[ 1.98  2.90 -2.12  3.83  4.18  0.71 -6.26] Out: -2.12

[[-3.58  3.93 -1.94  6.32]
 [-5.40  6.18 -2.34  2.43]] Out: -1.94

[-8.17  3.76  4.67 -4.27 -3.68 -7.22] Out: 4.67

[-8.26  0.97 -0.73  0.51 -0.86 -3.08] Out: -0.73

[[0.52 2.01 5.53 3.34 1.80]
 [1.14 6.54 3.51 1.52 0.60]
 [3.20 4.76 3.86 0.92 0.85]] Out: 5.53

[-6.33  1.54 -3.39 -4.96  8.15  4.24] Out: -3.39

[[ 3.53 -4.73  8.77  1.13 -2.17]
 [ 1.27  8.09  0.04 -3.79 -4.06]
 [-3.89 -5.11  4.49 -2.65  4.63]] Out: 8.77

[ 8.61 -6.76 -0.10 -1.91] Out: -0.10

[ 1.60 -8.15  0.05  8.14 -1.31 -2.24 -3.32] Out: 0.05

[-3.22  0.19  2.81  6.35] Out: 2.81
---
-4.95  -2.34   0.00   3.32
-5.16   6.66  -3.17   7.95
out 0.00

-1.44  -3.70   7.65   1.64   8.63  -1.75  -3.89
-0.66  -1.36   2.23   1.77   1.08   2.91  -0.84
-0.74  -0.40   0.89   0.38   1.44  -0.41  -0.17
out 2.23

-5.44  -1.73  -1.07   6.77   1.90   2.44  -8.89
 5.02  -1.04   2.74  -7.54   1.10   4.52  -0.46
out -1.07

 3.97   2.85   0.50  -4.26   3.40   2.59
 1.88  -0.20   1.32  -0.19  -1.80  -7.02
 7.32   0.82   1.73  -0.60  -1.36  -6.06
out 1.32

-4.30   2.61   7.56   2.74
 3.89   3.45  -8.41  -1.34
out 7.56

 0.84   0.64  -7.01   1.11  -6.96
-5.95  -6.43   5.95  -7.32  -2.73
 2.47   3.03  -6.29  -2.28  -5.69
out 5.95
---
[[-1.11, 6.22, -0.19, -7.84, -5.46],
 [-0.70, -1.76, 3.39, -7.05, -6.74]]
6.22

[3.25, 4.62, -0.30, -2.16, 6.52, -0.66]
4.62

[[-4.84, 0.42, -4.99, 2.79],
 [0.83, -6.19, -2.93, 6.50],
 [6.22, -0.58, 3.19, 1.23]]
0.42

[-5.50, 3.63, 6.28, 0.96]
3.63

[6.54, 1.86, -1.50, -4.27, 2.57, 1.75, 2.49]
1.86

[[-2.40, 1.40, -1.26, -0.88, 3.36, 1.84],
 [2.40, 8.04, -0.75, 5.56, -0.65, -3.21],
 [-5.02, 3.00, 3.88, 0.27, 2.34, 2.79]]
1.40
---
array([[ 6.49, -2.97,  4.31, -4.19, -0.64],
       [-4.84,  0.93,  3.15,  5.37, -4.95],
       [ 5.16, -1.11, -2.75, -5.54,  4.73]]) Answer: -0.64, 5.16

array([[ 2.15, -5.74, -1.62,  1.43, -0.83,  4.73],
       [ 2.20, -8.48,  4.29, -0.20,  4.69,  5.35]]) Answer: 4.73, 2.20

array([[-0.02, -6.33,  1.70, -0.83,  1.79, -2.13, -0.08],
       [ 0.69,  2.63, -1.12,  3.14,  3.77, -2.56, -2.27],
       [-2.11, -1.13, -0.98,  3.80, -0.61,  5.28,  0.13]]) Answer: -0.08, -2.11

array([[ 0.27,  6.06, -2.49, -4.12],
       [-0.18,  7.48, -3.42, -4.26],
       [-1.63,  3.74,  0.07, -0.16]]) Answer: -4.12, -1.63

array([ 4.25, -6.93,  4.02, -8.38, -2.64]) Answer: -2.64, 4.25

array([[ 7.29, -1.67, -3.03,  3.21,  3.64],
       [ 6.53, -2.07, -0.54,  3.67,  2.96]]) Answer: 3.64, 6.53
---
array([-16.60, -16.94,  10.96,   2.24, -12.23,   5.99,   3.53])
10.96
array([  80.56,   76.29, -172.69,   86.19,  143.61])
80.56
array([ -54.6, -173.7,  -51.8,  176.1, -182.3, -122.2])
-173.7
array([ 1.24,  0.65,  0.70, -1.87, -0.99, -0.57, -1.31])
0.70
array([  9.4,  -5.8,  14.4, -14.4,  12.4,   4.2, -13.1])
14.4
array([ 175.54,  -60.45,  -29.28,   21.75,   12.03, -199.44,   37.30])
-29.28
array([ -38.951,   54.465,   57.739, -159.044,  121.372])
-38.951
array([-0.12,  0.12,  0.09, -0.03, -0.04, -0.05, -0.20])
0.09
array([ 0.102,  0.092, -0.102,  0.140,  0.003,  0.078, -0.032])
-0.102
---
  74.808   -13.615    58.347     5.807  -169.867    22.698   102.995 Out: 58.347

  3.6  -22.8   -3.1   -5.4   12.1
 -1.7  -14.1   -6.5   -0.1    5.8
 -3.2  -10.3   -6.1   -6.5   -1.6
Out: -3.1

-0.11  -0.02  -0.06  -0.02
-0.08  -0.01   0.14   0.03
Out: -0.06

-0.006   0.018  -0.121   0.175   0.026  -0.032  -0.130 Out: -0.121

 -2.117    9.411  -10.133   10.046   -4.853    9.111 Out: -10.133

-18.7   -8.2   -7.9   -9.4   -8.3   11.1 Out: -7.9

-10.11   15.04   -0.52   -3.75 Out: -0.52

-13.42   -3.22   -3.44    9.23   10.95 Out: -3.44

  24.3   175.3   -32.1   -43.2  -161.2 Out: -32.1

 146.98    35.25   115.30    81.10  -121.94    64.37 Out: 115.30
---
[-1.79 -3.61 -8.77  3.39 -7.92  1.15  4.41] ==> -3.61

[ 5.45 -0.36 -6.40 -1.80 -0.80  1.16 -4.04] ==> -1.80

[[ 1.69 -8.61  2.01 -4.71  2.45 -3.39 -1.38]
 [-2.54 -6.39 -1.02  0.24 -0.73 -0.30  0.54]
 [-3.89 -4.88 -2.94  5.43 -0.05 -1.01 -2.86]] ==> -4.88

[ 0.86  1.91 -2.69  6.55  0.81] ==> 0.86

[ 1.76  6.68  7.22 -3.00  3.83  2.77] ==> 2.77

[[ 6.62  8.37  3.83 -1.45]
 [-5.71  2.23 -5.01  4.06]] ==> -1.45

[-1.38 -6.01 -8.45 -0.50  4.67 -8.23 -4.08] ==> -6.01

[[-7.61 -6.04  7.56  3.58 -1.95 -1.16]
 [-1.17 -1.88  4.89  6.83 -6.61 -5.34]] ==> -6.04

[[-1.46  0.84 -6.92  3.55]
 [-8.24 -3.91 -0.14 -1.62]
 [-0.22  5.50 -3.87  6.21]] ==> -3.91

[ 6.86 -3.82  4.47 -8.77  0.54] ==> 0.54
---
[24 54 11 89 58  0 34] Out: 54

[[ 41  48 962 274 568]
 [218 223 402 307 531]] Out: 48

[[211 239  87  52  87 137]
 [132  65  42 141 101  54]] Out: 239

[147 336 898 437 922] Out: 336

[[ 214 -546  226   -5]
 [-253 -620  551 -257]
 [ 348 -453   21  413]] Out: -546

[[ 4  7 57 84 82]
 [51 60 82 54 70]] Out: 7
---
[[ 3.20 -0.74  0.80 -2.39 -2.27  1.94 -1.91]
 [ 0.73  3.27 -0.15  2.69 -6.48 -1.38  1.06]] 0.73

[[ 0.16  7.28 -6.41  1.02 -6.98 -6.29 -4.89]
 [ 4.76 -2.35  6.11 -0.94  3.28  6.35 -1.68]] 4.76

[[ 0.94  0.40 -0.12 -1.95]
 [ 1.69  1.34 -7.63  4.77]] 1.69

[[-2.31  2.35  4.52 -7.09]
 [-1.36 -0.66 -5.85 -5.70]] -1.36

[[-8.60 -0.55  4.24 -2.59  3.21 -3.67]
 [ 3.94 -1.30 -1.19  1.02 -1.40  1.65]] 3.94

[[ 5.83 -8.38  4.95 -5.70]
 [ 4.77 -2.41  0.38 -4.04]] 4.77
